Each row is followed by its class.
0; 0; -78; -59; -2; -1; -17; -44; 26; -23; -87; -14; -14; -10; 17; -35; 42; 15; 23; -27; 22; 105; 22; -20; 10; -28; -46; -31; -19; -31; -46; 20  Q
34; -3; -95; -30; -4; -33; -50; 63; 16; -1; -11; 7; -24; -2; 4; 27; -9; 31; -17; -33; -23; 17; -26; 5; 62; -19; -45; -34; 23; -22; -7; 14  F
-6; 0; -85; -58; -11; 7; -16; -53; 24; -25; -80; -12; -7; -19; 2; -17; -5; 3; 32; -37; 37; 101; 14; -26; -11; -26; -54; -34; -6; -29; -43; 26  S
38; 17; -67; -44; -39; 8; -28; 28; -59; -33; -27; -32; 14; 0; 42; -32; 76; 32; -42; 10; -30; 28; -11; 8; 38; -20; -68; 46; -4; -13; 5; -102  Z
5; 14; -46; -41; -27; -7; -19; 73; 13; -38; -17; -22; -32; -4; 37; -23; 94; 53; -36; 12; -36; -7; -1; 34; 12; -23; -33; 25; -16; -21; 16; -80  L
23; 2; -104; -38; -32; -47; -38; 72; 49; -5; -19; -4; -21; -1; -8; 4; 14; 45; -15; -37; -31; -7; -29; 18; 87; -36; -50; -50; 37; -27; -16; -11  S
36; 3; -89; -32; -19; -21; -50; 53; 45; -21; -31; 20; -7; -12; -7; 36; -18; 17; -3; -47; -34; 23; -29; 18; 74; -23; -41; -31; 49; -25; -20; 0  J
13; 1; -67; -28; 14; 16; -23; -29; 20; -43; -95; 14; -11; -16; 12; 6; 24; 10; 29; -29; 37; 74; 12; -35; -17; -10; -11; -36; -10; -61; -29; 47  P
21; 18; -52; -39; -11; -18; -21; 78; 0; -37; -22; 0; 0; 18; 22; -22; 66; 42; -28; 2; -38; -19; -16; 24; 10; -13; -39; 33; 1; -27; 15; -86  K
14; -14; -78; -44; 8; -21; -35; -7; 71; -26; -57; -16; 8; -10; -12; 7; 46; 30; 33; -45; 49; 71; 15; -23; 12; -9; -28; -67; 22; -51; -42; 67  B
22; 1; -100; -39; -30; -45; -52; 68; 45; -6; -24; -5; -6; 0; -9; 6; 11; 37; -14; -33; -37; 1; -28; 21; 95; -41; -52; -44; 29; -20; -14; -20  S
27; 3; -100; -15; -21; -29; -19; 70; 18; -11; -33; 17; -31; -1; -4; 28; 18; 41; -25; -18; -24; 16; -22; 4; 72; -52; -38; -49; 31; -24; -20; 29  C
1; -6; -66; -82; -4; -20; -9; -32; 68; -34; -60; 2; -56; -9; -16; -30; 64; 31; 21; -22; 39; 88; 15; -17; 4; -8; -44; -31; -8; -63; -35; 58  Q
12; 14; -64; -47; -25; -19; -33; 41; 7; -50; -39; -5; -5; 26; 32; -26; 83; 39; -34; 9; -38; 7; 3; 19; 18; -19; -48; 30; -21; -30; 5; -69  K
10; -2; -63; -84; -8; -19; -5; -54; 75; -33; -52; -15; -25; -32; -16; -27; 51; 24; 24; -27; 63; 84; 3; -29; 3; 8; -46; -31; 12; -64; -36; 59  Z
39; 10; -73; -49; -43; 6; -17; 43; -50; -32; -25; -33; 12; 0; 31; -26; 76; 34; -40; 9; -16; 20; -15; 3; 34; -9; -67; 38; 10; -21; 5; -93  Z
1; 13; -79; -51; 7; 2; -10; -52; 10; -17; -73; 0; 4; -19; 26; -16; 15; -4; 33; -44; 29; 109; 16; -40; -12; -15; -39; -24; -12; -31; -45; 38  P
13; 16; -74; -8; -17; 4; -17; 58; -19; -17; -11; -9; -19; 22; 47; -3; 53; 39; -26; -7; -44; -7; -8; 6; 5; -31; -12; 46; -28; -7; 28; -70  F
27; 15; -96; -26; -19; -49; -37; 58; 39; -15; -16; 21; 3; 9; 1; 13; 8; 34; -15; -45; -43; -11; -32; 22; 82; -35; -46; -29; 32; -19; -16; -10  K
14; 12; -61; -55; -21; -22; -30; 75; 7; -23; -9; -14; -3; -1; 37; -34; 89; 59; -35; -4; -43; -2; -3; 23; 4; -24; -25; 27; -20; -29; 12; -74  B
35; 23; -64; -39; -1; -4; -43; 57; 21; -3; -7; 28; 15; -17; -13; 22; -1; 22; -5; -55; -1; 13; -47; 0; 46; -45; -10; -3; 11; -18; -3; -10  Z
12; 15; -68; -13; -11; -10; -47; 59; 20; -20; -16; 40; -7; -9; -4; 26; 8; 38; -9; -42; -25; 16; -23; 14; 46; -59; -12; -12; -7; -8; -2; 13  L
25; 13; -96; -33; -23; -53; -36; 72; 63; -12; -20; -10; 16; -15; -6; 17; 19; 52; -14; -33; -36; 3; -48; 22; 94; -49; -36; -39; 30; -28; -25; -1  M
7; 15; -61; -44; 14; 9; -4; -22; 37; -38; -75; 6; 19; -30; 5; 7; 9; 7; 40; -43; 36; 89; -9; -33; -15; -20; -18; -11; -8; -39; -46; 33  M
5; -10; -82; -52; -14; -14; -27; -19; 70; -26; -57; -16; -25; -4; -12; -1; 23; 17; 41; -45; 39; 68; 8; -31; 14; -1; -40; -56; 19; -53; -39; 45  S
9; -30; -83; -63; -11; -9; -25; -19; 64; -29; -64; -10; -21; -1; -6; -4; 49; 29; 28; -34; 35; 78; 15; -20; 10; -11; -33; -62; 7; -55; -38; 50  Q
17; 13; -74; -50; -39; 8; -22; 58; -45; -31; -36; -16; -11; 3; 34; -11; 46; 38; -40; 10; -38; 3; -11; 19; 19; -20; -59; 39; -18; -24; 2; -105  S
15; 7; -66; -52; -33; 11; -20; 53; -36; -45; -20; -22; 1; -2; 41; -14; 84; 47; -42; 9; -37; 14; -7; 30; 17; -20; -63; 49; -13; -21; 5; -91  L
32; 34; -58; -49; -13; 1; -31; 55; -58; -42; -29; 6; 4; 16; 42; -23; 52; 26; -41; -7; -49; 10; -18; 20; 17; -9; -60; 57; -15; -20; -3; -104  K
26; 8; -67; -35; -28; 14; 1; 51; -48; -33; -23; -10; -4; 5; 45; -14; 72; 31; -50; 13; -51; 11; -8; 7; 13; -28; -44; 46; -17; -20; 5; -79  C
34; 11; -93; -32; -12; -36; -14; 72; 31; -12; -26; 22; -36; -15; -14; 23; 18; 37; -18; -27; -17; 20; -30; 3; 72; -38; -40; -44; 38; -31; -22; 29  C
4; 18; -62; -56; -29; -29; -3; 49; 33; -47; -38; -20; -4; -8; 27; -13; 92; 59; -32; 20; -43; 1; -7; 25; 20; -32; -36; 43; -33; -43; 4; -71  M
30; 9; -106; -24; -23; -42; -1; 61; 49; -7; -21; -1; -10; -16; -5; 18; 38; 50; -33; -28; -30; -7; -37; 22; 92; -49; -34; -42; 37; -23; -22; 7  C
18; 13; -61; -60; -23; 3; -18; 64; -25; -35; -25; 7; -14; -1; 24; -11; 42; 31; -37; 0; -45; -16; -21; 24; 25; -15; -43; 51; -19; -29; 5; -95  S
23; -5; -77; -29; 7; -18; 0; -19; 67; -36; -73; -6; -34; -19; -15; 10; 54; 25; 32; -33; 37; 75; 16; -38; 14; -7; -28; -61; 22; -64; -36; 65  C
26; 17; -78; -9; -17; -20; -43; 62; 47; -15; -35; 44; -11; -13; -20; 40; -29; 29; -6; -43; -24; 8; -38; 18; 66; -38; -5; -26; 36; -15; -16; 20  J
34; 3; -91; -50; -4; -34; -38; 76; 44; -27; -25; 11; -9; -14; 2; 33; 8; 32; -1; -37; -25; 31; -38; 13; 63; -39; -56; -40; 40; -39; -29; 12  M
2; 8; -73; -49; 6; -8; -23; -43; 22; -30; -76; -7; 15; 1; 18; -44; 14; 2; 20; -39; 24; 96; 15; -28; -16; -17; -56; -26; 0; -24; -43; 24  K
9; -5; -70; -21; -5; 32; -37; -39; 47; -42; -100; -3; 15; -19; -1; 16; -15; 4; 29; -41; 37; 84; 3; -19; -13; -16; -5; -38; 11; -38; -40; 34  J
12; 22; -65; -45; -14; -14; -18; 48; -11; -30; -44; -1; 0; -3; 40; -19; 73; 36; -38; 9; -48; -3; -3; 15; 32; -25; -35; 43; -34; -37; 11; -75  P
12; 24; -61; -41; -2; -3; -20; 52; -10; -29; -39; -1; -23; -5; 39; -10; 50; 34; -27; 6; -39; 0; -12; 16; 20; -9; -16; 53; -39; -22; 14; -75  F
-1; 2; -80; -47; -36; -32; -10; 55; 24; -36; -18; -23; -12; 4; 45; -21; 94; 65; -41; 12; -39; -5; -6; 32; 28; -25; -22; 32; -4; -26; 10; -70  T
2; -2; -66; -31; -29; 0; -18; 60; -9; -19; -18; -8; -23; 34; 49; -39; 83; 43; -30; 11; -58; 2; 6; 12; 19; -53; -41; 36; -29; -22; 20; -72  Q
-1; 3; -72; -71; -3; -31; -24; -47; 60; -35; -64; -7; -22; -29; -11; -9; 30; 26; 21; -31; 53; 102; 9; -25; 14; 9; -29; -31; 5; -53; -45; 63  T
24; 25; -84; -29; -1; -30; -36; 74; 10; 0; -22; 44; -16; -6; 3; 29; -4; 26; -2; -44; -35; 8; -35; 4; 68; -36; -19; -22; 16; -27; -13; 11  P
15; 14; -51; -40; -24; -16; -25; 75; -1; -44; -24; -8; -27; -5; 36; -37; 95; 62; -37; 6; -48; -2; -2; 22; 25; -14; -36; 33; -17; -32; 12; -70  L
10; 16; -72; -29; -33; -10; -35; 63; -23; -33; -37; -18; 5; 35; 65; -50; 64; 27; -38; 6; -57; 8; 4; 3; 18; -26; -62; 30; -13; -16; 7; -91  K
11; 14; -62; -46; -25; -35; -20; 71; 16; -26; -6; -16; -9; 4; 29; -28; 109; 73; -37; 8; -41; -11; -4; 34; 20; -26; -25; 27; -17; -26; 10; -66  B
7; 6; -78; -37; -6; 13; -30; -49; 38; -30; -95; -19; 13; -20; 6; -10; -4; 0; 29; -42; 33; 114; 14; -25; -3; -13; -40; -34; 15; -24; -51; 29  J
27; 7; -93; -38; -20; -50; -31; 67; 72; -10; -15; 13; -15; -10; -30; 19; 18; 43; -7; -47; -18; -19; -39; 20; 95; -28; -30; -42; 37; -30; -16; 2  S
-1; 12; -62; -61; 3; -42; -5; -55; 68; -38; -62; 6; -28; -11; -6; -43; 42; 22; 17; -26; 41; 83; 16; -27; -2; 8; -57; -29; 1; -52; -47; 70  K
23; 2; -95; -18; -30; -40; -37; 61; 37; -21; -25; 0; -9; -15; 4; 5; 35; 49; -20; -30; -32; 4; -16; 19; 91; -38; -53; -40; 31; -22; -11; 3  L
27; 12; -81; -24; -8; -15; -34; 56; 0; -5; -13; 48; 2; -2; 9; 20; 0; 21; -15; -52; -35; 12; -28; 1; 36; -45; -5; -15; 0; -14; -3; 7  P
43; 5; -92; -59; -18; -18; -46; 53; 21; -10; -14; 3; 4; -20; -5; 33; 6; 25; -10; -44; -6; 22; -37; 11; 75; -32; -58; -31; 39; -31; -17; -14  Z
12; 17; -55; -18; -16; 7; -4; 74; -9; -27; -19; 10; -20; 10; 47; -15; 69; 29; -25; 5; -57; 0; -6; -6; 9; -38; -15; 43; -24; -26; 19; -64  C
5; 11; -60; -45; -42; -18; -15; 61; 40; -24; -36; -31; -20; -2; 36; -24; 60; 46; -44; 10; -52; -9; 2; 40; 14; -17; -26; 14; 1; -18; 6; -89  J
0; -8; -83; -51; -3; 8; -10; -43; 31; -19; -74; -17; 3; -9; 18; -36; 30; 7; 21; -29; 34; 101; 13; -26; 8; -35; -53; -33; -4; -26; -45; 33  Q
11; 11; -66; -3; -20; -11; -29; 60; -11; -19; -15; -8; -28; 22; 47; -14; 58; 45; -21; 8; -55; -8; -4; 4; 18; -20; -10; 36; -28; -14; 29; -62  F
31; -9; -96; -53; -14; -24; -46; 63; 22; -10; -26; 13; -20; 3; -5; 10; 16; 31; -16; -30; -25; 30; -22; 19; 77; -50; -64; -40; 26; -29; -15; 1  Q
31; 14; -98; -28; -21; -50; -56; 67; 20; -10; -32; 8; -14; -8; -2; 4; 27; 47; -19; -32; -18; 33; -12; 13; 81; -40; -42; -58; 27; -17; -25; 18  B
35; -10; -95; -44; -11; -32; -50; 54; 22; -13; -25; 10; 0; -3; 13; 8; 18; 21; -19; -33; -27; 29; -18; 0; 65; -27; -55; -49; 30; -36; -17; 17  P
12; 13; -57; -22; -23; -7; -33; 78; -15; -28; -18; 2; 2; 14; 43; -31; 72; 37; -29; 4; -46; -4; 1; 5; 21; -32; -23; 37; -21; -19; 19; -63  B
28; 14; -93; -36; -18; -53; -46; 70; 32; -3; -14; 16; -4; -15; -15; 22; 17; 49; -18; -36; -22; 7; -24; 23; 88; -40; -36; -41; 25; -22; -19; 16  B
26; 20; -71; -35; 8; -35; -40; 72; 39; -13; -16; 39; 17; 7; -17; 14; 4; 33; -16; -52; -16; -5; -40; 15; 47; -36; -18; -16; 16; -15; -15; 2  K
15; -10; -83; -27; 6; -21; -29; -23; 66; -20; -49; -22; -24; 5; -10; 2; 35; 25; 30; -42; 40; 68; 8; -33; 17; 8; -19; -49; 14; -40; -28; 68  F
12; 32; -56; -49; -10; -22; -27; 47; -3; -43; -42; 9; -10; 10; 32; -21; 66; 37; -28; 4; -45; 3; -3; 23; 20; -18; -47; 46; -30; -31; 4; -83  K
4; 5; -66; -52; 2; -16; 8; -35; 51; -28; -68; -2; -34; -23; -7; -22; 41; 18; 20; -21; 33; 86; 11; -39; 6; -2; -31; -35; 3; -54; -45; 71  C
5; -14; -58; -36; 23; 45; -32; -14; 32; -45; -98; 18; -3; -11; 7; 9; 7; 0; 40; -25; 42; 72; -3; -24; -3; -29; -10; -28; -10; -55; -32; 36  Q
30; 8; -99; -18; -20; -36; -15; 56; 22; -5; -28; 13; -17; -13; -4; 18; 11; 38; -24; -29; -34; 11; -28; 6; 85; -46; -37; -46; 33; -23; -23; 21  C
-7; -1; -65; -74; -9; -30; -14; -44; 77; -38; -65; -2; -56; -15; -19; -25; 39; 27; 22; -20; 40; 71; 13; -19; 13; 6; -45; -36; -4; -63; -44; 62  S
15; -15; -84; -45; -1; -23; -43; -15; 65; -37; -65; -12; -13; -12; -13; 19; 31; 28; 34; -46; 51; 86; 9; -30; 21; 6; -16; -62; 31; -58; -36; 62  T
30; 9; -83; -8; 5; -17; -48; 65; 9; 8; -1; 19; 5; 9; -7; 37; -9; 39; -25; -54; -26; -10; -36; 12; 44; -41; 9; -12; -5; -1; 2; 2  F
